In the rows, 128 means zero.
Each row is followed by its group and then its class within the group.
[105 127 130 162 120 136 158 108  90 134 121 179 150 124 165 147 107 150
  96  81] : Z:S
[112 114 201 111 164 122 150  94 153  63 147 103 102 101 159 122 119 143
  45 187] : C:U
[125 113 140 116 126 137 153 105  93 130 131 164 147 114 152 149 107 138
  91  97] : Z:S
[ 61 138 146 142  60 112 106 131 137  78 140  87 123 127 169 151  95 149
  72 137] : C:W
[125 130 161 106 163 135 146 128  94  94 101 142 152 119 158 154 115 148
  44  90] : Z:G
[139 124 143 108 160 145 161 110  85 135  97 129 143 109 143 138 124 147
  52 102] : Z:G
[152 121 165 100 205 126 158 130 102  85 124 156 154  96 168 143 123 140
  50 102] : Z:G
[156 125 151 107 173 158 149 135  79 119 123 154 152 109 157 150 140 132
  67  93] : Z:G
[130 139 132 124 126 130 144 134  85 113 136 180 162 127 161 141 115 136
 100  71] : Z:S
[104 118 161 125 137 118 130 107 151  67 143  98 115 116 163 145 113 144
  95 147] : C:U
[125 135 169 117 138 108 140 122 138  92 168 130 114 124 142 144 126 131
  92 157] : C:U
[181 149 165  91 197 107 147 147  86  87 151 191 172  96 174 141 143 124
  78  64] : Z:G
[114 156 163 123 118  97 114 148 125  50 170 127 146 119 177 143 116 130
 102 114] : C:T
[128 144 155 121 139 102 124 134 133  94 156 138 134 116 161 142 121 132
  96 129] : C:U
[103 154 150 124  68 109 120 148 116 124 157  97 136 137 137 145 125 133
  79 144] : P:F
[ 95 150 145 133  99 109 116 145 111  92 153 103 141 120 163 153 106 143
  65 122] : C:W
[132 142 176 114 141 119 141 131 125 102 149 107 112 118 128 135 128 126
  64 151] : C:U
[ 88 123 179 121 124 121 145 112 148  93 132 118 109 127 142 134 116 135
  94 157] : C:U
[ 87 156 148 140  79 104 127 150 135  75 166 119 139 134 160 142 107 134
 115 114] : P:V
[ 83 154 165 130  69 119 121 137 125  97 146  66 109 121 130 150 104 141
  37 163] : P:F
[159 153 176  91 168 115 161 137  87  99 151 166 150 102 157 139 127 136
  46  99] : Z:G
[ 80 145 164 134  89 105 119 132 140  68 133 109 139 111 174 151 100 146
  77 125] : P:V
[162 145 161  97 177 120 156 143  74 107 141 159 158 122 162 151 124 131
  48  93] : Z:G
[100 113 151 129 113 119 128 104 124  88 144 109 127 115 171 164 106 154
  84 140] : P:A
[102 139 196 115 134 107 143 124 126  59 129  94 124 101 173 162 110 156
   4 142] : P:F
[124 116 130 118 161 157 166 101  88 145  87 138 141 113 143 143 121 152
  62  98] : Z:G
[139 166 160 102  95 113 153 143 100 106 205 155 137 134 151 146 122 124
  65 124] : P:A
[130 145 146 118  82 128 133 141 118 128 175 152 127 137 123 136 117 127
  87 134] : P:A
[107 130 142 126 101 123 131 125 138 117 139  97 106 133 130 130 120 124
 102 167] : C:U
[151 132 153 101 139 135 169 117  64 156 140 139 133 114 137 150 112 148
   9 132] : Z:Y
[160 136 164 100 196 128 158 122  88 102 131 173 148 103 162 143 120 136
  56  89] : Z:G
[ 54 156 179 128  58 126 143 116 116  77 148 122 126 137 165 143  97 155
  47 126] : P:V
[120 104 154 109 171 151 169  94 106 116  94 157 139 110 145 143 120 148
  65 107] : Z:G
[197 148 150 108 150 128 135 140  84 137 124 147 152 116 139 134 128 131
  82  80] : Z:G
[ 92 146 132 141  67 110 115 140 124  95 168 136 159 134 168 145 103 139
 125 110] : C:W
[ 69 120 139 139  83 138 120 107 145 124 111  90  98 142 132 132 113 141
 109 157] : C:U
[ 81 113 166 128 130 126 133 105 150  76 126 103 114 116 159 150  97 153
  75 155] : C:U
[123 126 162 117 134 108 142 114 126  97 165 118 111 118 145 147 115 136
  89 155] : C:U
[109 162 156 129  84 110 112 155 133  84 143 119 138 132 150 135 130 123
 106 114] : C:T
[102 133 157 126 105 128 147 106 116 111 166 120 120 126 182 151 101 146
  59 141] : P:A
[127 126 135 116 115 138 164 114  88 147 140 165 141 121 146 159 112 144
  69  96] : Z:S
[ 74 131 178 132 123 100 117 116 145  23 127  96 138 106 201 160  92 158
  64 129] : C:W
[160 137 135 110 158 125 145 142  83 134 135 160 157 114 153 139 118 130
  87  94] : Z:G
